Here is a tiny trained network, its code and every weight. The questions are about switching its units off for an input and a class, where a switched-off unit gives its printed mean instead of its output.

import numpy as np


def w(rows, s, z=0):
    codes = np.array(rows[::2]) - 128.0
    scale = np.full(codes.shape[1], s)
    scale[-1] = z or s
    return codes * scale


def f(y):
    return np.maximum(y, 0)


def log_softmax(a):
    a = a - a.max(-1, keepdims=True)
    return a - np.log(np.exp(a).sum(-1, keepdims=True))


def net(x, mask):
    res = np.array(x, float).reshape(1, 6) / 4 @ E
    y = f(res @ A[0][:, :-1].T + A[0][:, -1])
    res = res + np.where(mask, y, B[0][:, -1]) @ B[0][:, :-1]
    return log_softmax(res[-1] @ U[:, :-1].T + U[:, -1])


A, B = {}, {}
E = w([
[113,154,238,189,42,253,222],'x0',
[170,70,118,230,58,121,45],'x1',
[22,178,229,210,183,47,84],'x2',
[211,27,206,163,178,38,222],'x3',
[136,129,134,126,129,136,121],'x4',
[122,122,122,128,123,124,125],'x5',
],0.0058)
A[0] = w([
[210,71,52,78,66,167,173,60],'N0',
[78,183,101,126,110,179,95,25],'N1',
[112,154,235,190,40,241,240,127],'N2',
[187,60,182,156,172,76,205,58],'N3',
[73,166,143,65,195,134,206,215],'N4',
[82,136,166,157,160,91,80,108],'N5',
[63,153,211,203,170,66,92,34],'N6',
[74,196,99,121,96,180,88,3],'N7',
[139,92,126,198,82,122,68,149],'N8',
[81,179,149,59,196,131,197,195],'N9',
[179,63,181,149,164,77,204,66],'N10',
[146,105,129,168,68,129,80,228],'N11',
[143,80,136,204,75,133,58,173],'N12',
[202,48,193,150,181,75,211,63],'N13',
[255,67,36,57,73,200,163,78],'N14',
[79,198,139,52,205,139,209,128],'N15',
],0.0061,0.0038)
B[0] = w([
[62,189,167,166,178,128,165,196],'N0',
[94,140,94,77,72,187,73,165],'N1',
[133,66,2,61,253,8,90,254],'N2',
[71,201,67,60,42,220,47,181],'N3',
[215,144,130,199,99,126,136,216],'N4',
[103,172,155,155,168,126,175,171],'N5',
[52,220,171,148,163,157,174,187],'N6',
[85,135,94,64,64,184,75,169],'N7',
[190,166,122,177,106,117,153,179],'N8',
[203,142,126,191,91,120,143,211],'N9',
[71,183,70,68,53,218,54,179],'N10',
[196,159,112,172,141,98,152,195],'N11',
[195,171,123,177,114,121,157,192],'N12',
[85,177,83,89,72,197,72,192],'N13',
[24,212,200,187,192,108,205,227],'N14',
[211,152,120,187,75,129,146,202],'N15',
],0.0061,0.0074)
U = w([
[55,143,102,70,24,212,45,58],'0',
[141,126,132,135,140,119,134,254],'1',
[30,166,202,159,188,136,206,70],'2',
[153,123,132,129,137,131,122,232],'3',
[138,88,49,92,235,58,98,89],'4',
[233,140,144,184,60,136,164,68],'5',
[120,1,235,97,101,134,133,63],'6',
],0.0089,0.0061)

Each question gives the input, the list of numbers given to net, and the class t.
The units are the neurons (one row each of A and B). Each row of codes is followed by its name. A weight is (code - 128) times the scale printed after its matrix; where a second scale follows, it is the last column's (A, B and U).
mask holds one flag per neuron, in row order. A switched-off neuron (its flag False) gives its mean, the last column of its row in B, instead of its output. The means were averaged over made-up inputs and are rounded, as every weight is.
A unit's drop is (log p(t) with every unit on - log p(t) with that unit switched off) / (log p(t) with every unit on - log p(t) with every unit switched off).
The circuit of an input: a set's keep is (log p(t) with only the set's units on - log p(t) with every unit switched off) / (log p(t) with every unit on - log p(t) with every unit switched off). Starting from the 12 units with the biggest drops (on a tie, the unit counted first), units are removed one at a time, each time the one whose removal leaves the highest keep (on an exact tie, the one counted first), for as long as the keep stays at least 0.8.
circuit, biggest first: the units of the circuit, biggest drop first
most important unit: the unit with the biggest drop
top k neurons: the k neurons with the biggest drops, biggest first
drop when u is switched off: that unit's drop, to one decimal
input [6,-3,3,-3,8,-5], class 3: circuit, biggest first => N2, N14
input [8,3,7,4,6,7], class 4: most important unit => N2
input [3,-6,6,6,1,-2], class 0: top 3 neurons => N3, N10, N13
input [-4,2,-7,-2,-6,-6], class 2: circuit, biggest first => N14, N0
input [4,4,-5,3,-3,2], class 2: circuit, biggest first => N14, N0
input [2,-4,-8,6,7,-1], class 2: top 2 neurons => N14, N0
input [4,-7,4,-3,4,-3], class 5: circuit, biggest first => N15, N4
input [3,-5,4,2,-2,-1], class 5: circuit, biggest first => N4, N14
input [-8,-8,5,-2,-8,-4], class 3: circuit, biggest first => N2, N15
input [0,8,5,-5,3,-5], class 5: circuit, biggest first => N12, N8
input [-8,-5,-3,7,3,8], class 1: top 3 neurons => N2, N7, N1
input [7,-8,0,-4,5,-2], class 5: top 3 neurons => N15, N4, N9
input [-4,4,-8,4,-4,-1], class 2: top 3 neurons => N14, N0, N2
input [8,8,-2,-6,7,-8], class 1: top neuron => N2
input [6,1,-6,7,2,-1], class 0: top 3 neurons => N3, N10, N13
input [4,7,-5,-4,2,-8], class 1: drop when N15 is switched off => 0.1
input [-7,3,-5,8,-7,5], class 0: drop when N10 is switched off => 0.2
input [2,-6,-1,2,-4,-5], class 5: drop when N9 is switched off => 0.2
